Below are the code and all the weights of a small trained network. Each question names an input and a target symbol and asks about switching units off, where a switched-off unit gives its printed mean instead of its output.

import numpy as np


def w(rows, s, z=0):
    codes = np.array(rows[::2]) - 128.0
    scale = np.full(codes.shape[1], s)
    scale[-1] = z or s
    return codes * scale


def norm(h):
    return h / np.sqrt((h * h).mean(-1, keepdims=True) + 1e-5)


def f(y):
    return np.maximum(y, 0)


def softmax(a):
    e = np.exp(a - a.max(-1, keepdims=True))
    return e / e.sum(-1, keepdims=True)


def log_softmax(a):
    a = a - a.max(-1, keepdims=True)
    return a - np.log(np.exp(a).sum(-1, keepdims=True))


def net(x, mask):
    ids = ['ΛΠΨαβημ'.index(c) for c in x.split()]
    T = len(ids)
    res = E[ids] + P[:T]
    r = norm(res)
    for j in range(2):
        rows = slice(2 * j, 2 * j + 2)
        q, k, v = (r @ M[0][rows].T for M in (Q, K, V))
        z = softmax(np.where(np.tri(T) > 0, q @ k.T / 2**0.5, -1e9)) @ v
        o = O[0][rows]
        res = res + np.where(mask[j], z, o[:, -1]) @ o[:, :-1]
    y = f(norm(res) @ A[0][:, :-1].T + A[0][:, -1])
    res = res + np.where(mask[2:14], y, B[0][:, -1]) @ B[0][:, :-1]
    return log_softmax(norm(res)[-1] @ U[:, :-1].T + U[:, -1])


Q, K, V, O, A, B = {}, {}, {}, {}, {}, {}
E = w([
[69,178,92,161,71],'Λ',
[85,66,128,95,56],'Π',
[1,102,157,140,104],'Ψ',
[140,81,43,155,132],'α',
[153,103,166,59,189],'β',
[124,149,51,67,165],'η',
[155,165,169,79,61],'μ',
],0.0054)
P = w([
[5,89,169,118,115],'0',
[31,88,139,99,114],'1',
[54,100,124,95,100],'2',
[73,101,120,96,94],'3',
[90,100,117,94,97],'4',
[113,98,121,104,98],'5',
[127,106,107,114,103],'6',
[148,113,116,116,106],'7',
[165,123,117,114,109],'8',
[187,125,112,127,108],'9',
[206,140,111,143,117],'10',
[193,133,123,135,125],'11',
],0.0029)
Q[0] = w([
[184,151,156,154,255],'head 1',
[171,161,174,120,186],'head 1',
[179,130,178,181,204],'head 2',
[130,148,121,130,122],'head 2',
],0.032)
K[0] = w([
[19,90,142,140,121],'head 1',
[71,144,146,104,114],'head 1',
[2,103,150,130,117],'head 2',
[126,145,128,151,114],'head 2',
],0.018)
V[0] = w([
[132,166,172,50,87],'head 1',
[180,166,139,207,29],'head 1',
[135,4,199,165,93],'head 2',
[183,111,113,136,123],'head 2',
],0.0047)
O[0] = w([
[153,211,131,95,214,252],'head 1',
[1,136,136,53,69,98],'head 1',
[186,166,197,69,84,134],'head 2',
[82,114,131,67,140,101],'head 2',
],0.0033,0.0029)
A[0] = w([
[129,191,47,153,102,82],'neuron 1',
[82,136,168,135,139,96],'neuron 2',
[42,109,190,192,157,96],'neuron 3',
[111,83,103,217,65,131],'neuron 4',
[78,115,118,110,254,64],'neuron 5',
[163,169,212,97,71,3],'neuron 6',
[109,151,193,115,42,118],'neuron 7',
[167,49,218,88,193,143],'neuron 8',
[111,62,26,170,179,63],'neuron 9',
[80,113,27,88,119,132],'neuron 10',
[108,144,183,98,102,145],'neuron 11',
[153,27,100,113,44,119],'neuron 12',
],0.0065,0.0023)
B[0] = w([
[167,124,100,239,193,194],'neuron 1',
[136,137,69,111,158,164],'neuron 2',
[137,175,33,40,43,187],'neuron 3',
[155,35,3,92,151,218],'neuron 4',
[181,221,203,78,152,193],'neuron 5',
[180,189,238,52,157,219],'neuron 6',
[134,165,165,238,63,255],'neuron 7',
[245,99,2,138,157,233],'neuron 8',
[21,143,242,102,212,221],'neuron 9',
[18,145,167,81,117,239],'neuron 10',
[140,136,164,221,124,238],'neuron 11',
[155,31,223,86,129,220],'neuron 12',
],0.0082,0.0033)
U = w([
[96,130,36,235,128,110],'Λ',
[120,6,150,120,73,139],'Π',
[94,176,31,60,52,73],'Ψ',
[66,112,127,72,219,112],'α',
[254,131,54,112,181,145],'β',
[79,220,181,148,122,226],'η',
[194,176,195,163,82,1],'μ',
],0.008,0.0027)

Each question gives the input, a string of symbols that net reads in full, and the target symbol t.
The units are the heads (2 rows each of Q, K, V and O) and the neurons (one row each of A and B). Each row of codes is followed by its name. A weight is (code - 128) times the scale printed after its matrix; where a second scale follows, it is the last column's (O, A, B and U).
mask holds one flag per unit, heads first, then neurons. A switched-off unit (its flag False) gives its mean, the last column of its rows in O or B, instead of its output. The means were averaged over made-up inputs and are rounded, as every weight is.
A unit's drop is (log p(t) with every unit on - log p(t) with that unit switched off) / (log p(t) with every unit on - log p(t) with every unit switched off).
The circuit of an input: a set's keep is (log p(t) with only the set's units on - log p(t) with every unit switched off) / (log p(t) with every unit on - log p(t) with every unit switched off). Starting from the 12 units with the biggest drops (on a tie, the unit counted first), units are removed one at a time, each time the one whose removal leaves the highest keep (on an exact tie, the one counted first), for as long as the keep stays at least 0.8.
circuit, biggest first: the units of the circuit, biggest drop first
top k neurons: the k neurons with the biggest drops, biggest first
heads that matter: for each layer, one digit per head in row order, 1 if its drop is at least 0.15 and else 0, layers parted by /
drop when u is switched off: that unit's drop, to one decimal
input Λ μ μ β Λ Λ, target β: circuit, biggest first : [head 1]
input η β Ψ α η Λ, target α: circuit, biggest first : [head 2; neuron 7]
input μ Λ μ Λ Π α Λ, target Π: circuit, biggest first : [head 1; neuron 12]
input Ψ β μ μ Π, target η: circuit, biggest first : [head 1; neuron 4]
input α μ μ Λ Λ μ Ψ η Ψ Ψ Π, target α: circuit, biggest first : [head 2; neuron 9]
input Λ Ψ μ μ η α Λ Ψ, target Π: heads that matter : 10
input α μ η Π Λ η μ β Ψ, target β: heads that matter : 10
input Ψ Ψ Λ μ Λ η Λ β β Π μ α, target Π: circuit, biggest first : [head 1; neuron 12]
input Ψ Ψ Λ, target Ψ: top 2 neurons : [neuron 3; neuron 10]
input β η μ Ψ, target Ψ: top 2 neurons : [neuron 3; neuron 9]
input Π α η β μ β Π, target β: heads that matter : 11
input β Π Ψ Ψ Π Λ, target β: heads that matter : 10
input Ψ η Ψ Π, target α: top 2 neurons : [neuron 9; neuron 7]
input η α μ Π α α, target Π: circuit, biggest first : [neuron 12]
input μ β Λ μ Λ β β Π μ μ μ Π, target η: drop when head 1 is switched off : 1.8
input Λ Π η Λ Ψ μ μ β η, target α: drop when neuron 7 is switched off : 0.3
input μ Λ μ β β Ψ, target Ψ: drop when neuron 3 is switched off : 0.6
input η α Λ Ψ β μ Ψ β Λ μ μ Λ, target Λ: drop when neuron 8 is switched off : -0.3
